Below is a small trained network, with its code and all its weights. Each question gives an input and a class and asks what happens when units are switched off, that is, made to give their printed mean instead of their output.

import numpy as np


def w(rows, s, z=0):
    codes = np.array(rows[::2]) - 128.0
    scale = np.full(codes.shape[1], s)
    scale[-1] = z or s
    return codes * scale


def f(y):
    return y / 2 * (1 + np.tanh(0.7978845608 * (y + 0.044715 * y**3)))


def log_softmax(a):
    a = a - a.max(-1, keepdims=True)
    return a - np.log(np.exp(a).sum(-1, keepdims=True))


def net(x, mask):
    res = np.array(x, float).reshape(1, 7) / 4 @ E
    y = f(res @ A[0][:, :-1].T + A[0][:, -1])
    res = res + np.where(mask, y, B[0][:, -1]) @ B[0][:, :-1]
    return log_softmax(res[-1] @ U[:, :-1].T + U[:, -1])


A, B = {}, {}
E = w([
[110,137,133,126,143,151,139,138,114,124,128],'x0',
[127,106,125,134,106,117,104,104,118,138,132],'x1',
[111,198,208,79,110,137,141,30,160,197,225],'x2',
[119,137,130,106,121,131,137,156,166,113,124],'x3',
[203,83,131,108,219,254,21,121,204,144,161],'x4',
[105,121,120,136,140,136,137,149,118,142,146],'x5',
[107,136,123,158,132,131,123,131,145,127,134],'x6',
],0.012)
A[0] = w([
[105,216,255,79,102,118,122,82,153,216,231,178],'N0',
[181,71,72,97,207,242,43,122,195,144,133,161],'N1',
[66,142,123,100,70,85,185,128,80,119,106,245],'N2',
[156,119,168,105,163,197,84,113,175,155,145,114],'N3',
[121,190,171,133,80,134,158,110,88,180,102,138],'N4',
[87,105,93,144,81,95,186,119,129,91,44,181],'N5',
[154,122,48,152,148,122,127,134,101,64,81,200],'N6',
[84,145,83,126,52,67,217,98,89,119,131,227],'N7',
[90,231,233,75,147,111,137,41,170,231,207,167],'N8',
[133,62,37,166,149,146,110,194,93,60,43,255],'N9',
[70,250,141,149,88,41,154,111,90,143,150,154],'N10',
],0.0075,0.0076)
B[0] = w([
[164,119,90,117,111,223,163,124,167,140,151,248],'N0',
[85,74,195,96,164,99,94,61,157,141,143,247],'N1',
[164,161,75,164,88,107,123,160,123,78,82,218],'N2',
[81,137,125,112,159,117,113,77,141,170,164,189],'N3',
[134,130,124,126,99,166,160,115,131,116,113,169],'N4',
[151,145,91,173,144,110,100,155,110,152,98,195],'N5',
[101,129,119,133,139,71,75,143,112,111,121,193],'N6',
[142,136,91,178,81,140,145,157,128,106,112,227],'N7',
[122,115,96,118,132,209,168,104,152,143,155,253],'N8',
[106,134,170,137,145,10,49,139,112,93,74,247],'N9',
[168,113,121,137,97,167,162,148,155,85,110,213],'N10',
],0.013,0.018)
U = w([
[127,229,68,173,113,61,93,201,75,89,95,252],'0',
[154,136,88,132,60,177,213,157,173,67,136,106],'1',
[88,43,219,94,171,58,70,122,144,102,123,103],'2',
[108,108,114,55,177,168,134,92,167,254,202,25],'3',
],0.0076,0.0024)

Each question gives the input, the list of numbers given to net, and the class t.
The units are the neurons (one row each of A and B). Each row of codes is followed by its name. A weight is (code - 128) times the scale printed after its matrix; where a second scale follows, it is the last column's (A, B and U).
mask holds one flag per neuron, in row order. A switched-off neuron (its flag False) gives its mean, the last column of its row in B, instead of its output. The means were averaged over made-up inputs and are rounded, as every weight is.
A unit's drop is (log p(t) with every unit on - log p(t) with that unit switched off) / (log p(t) with every unit on - log p(t) with every unit switched off).
unit that matters most: the unit with the biggest drop
k most important neurons: the k neurons with the biggest drops, biggest first
drop when u is switched off: that unit's drop, to one decimal
input [-3,-6,-3,4,-1,8,-1], class 0: unit that matters most : N1
input [-1,0,0,6,-1,-7,4], class 0: 2 most important neurons : N0; N8
input [-7,-1,2,-5,1,0,1], class 3: 3 most important neurons : N2; N7; N10
input [-4,-2,-6,7,0,-2,-4], class 0: 2 most important neurons : N1; N5
input [6,-5,0,-3,7,1,2], class 2: 2 most important neurons : N1; N0
input [-5,3,-1,-2,0,-7,-3], class 0: 2 most important neurons : N1; N3
input [0,-6,1,-8,1,-8,-2], class 3: 2 most important neurons : N9; N2
input [1,6,0,8,0,7,-4], class 0: 4 most important neurons : N1; N8; N0; N10
input [7,-7,4,-5,1,-4,7], class 3: 2 most important neurons : N2; N7
input [2,0,1,5,4,5,6], class 3: drop when N9 is switched off : 0.9
input [4,-7,1,-1,1,1,-6], class 3: drop when N2 is switched off : 0.2
input [-2,0,6,7,2,-7,5], class 3: drop when N4 is switched off : 0.0
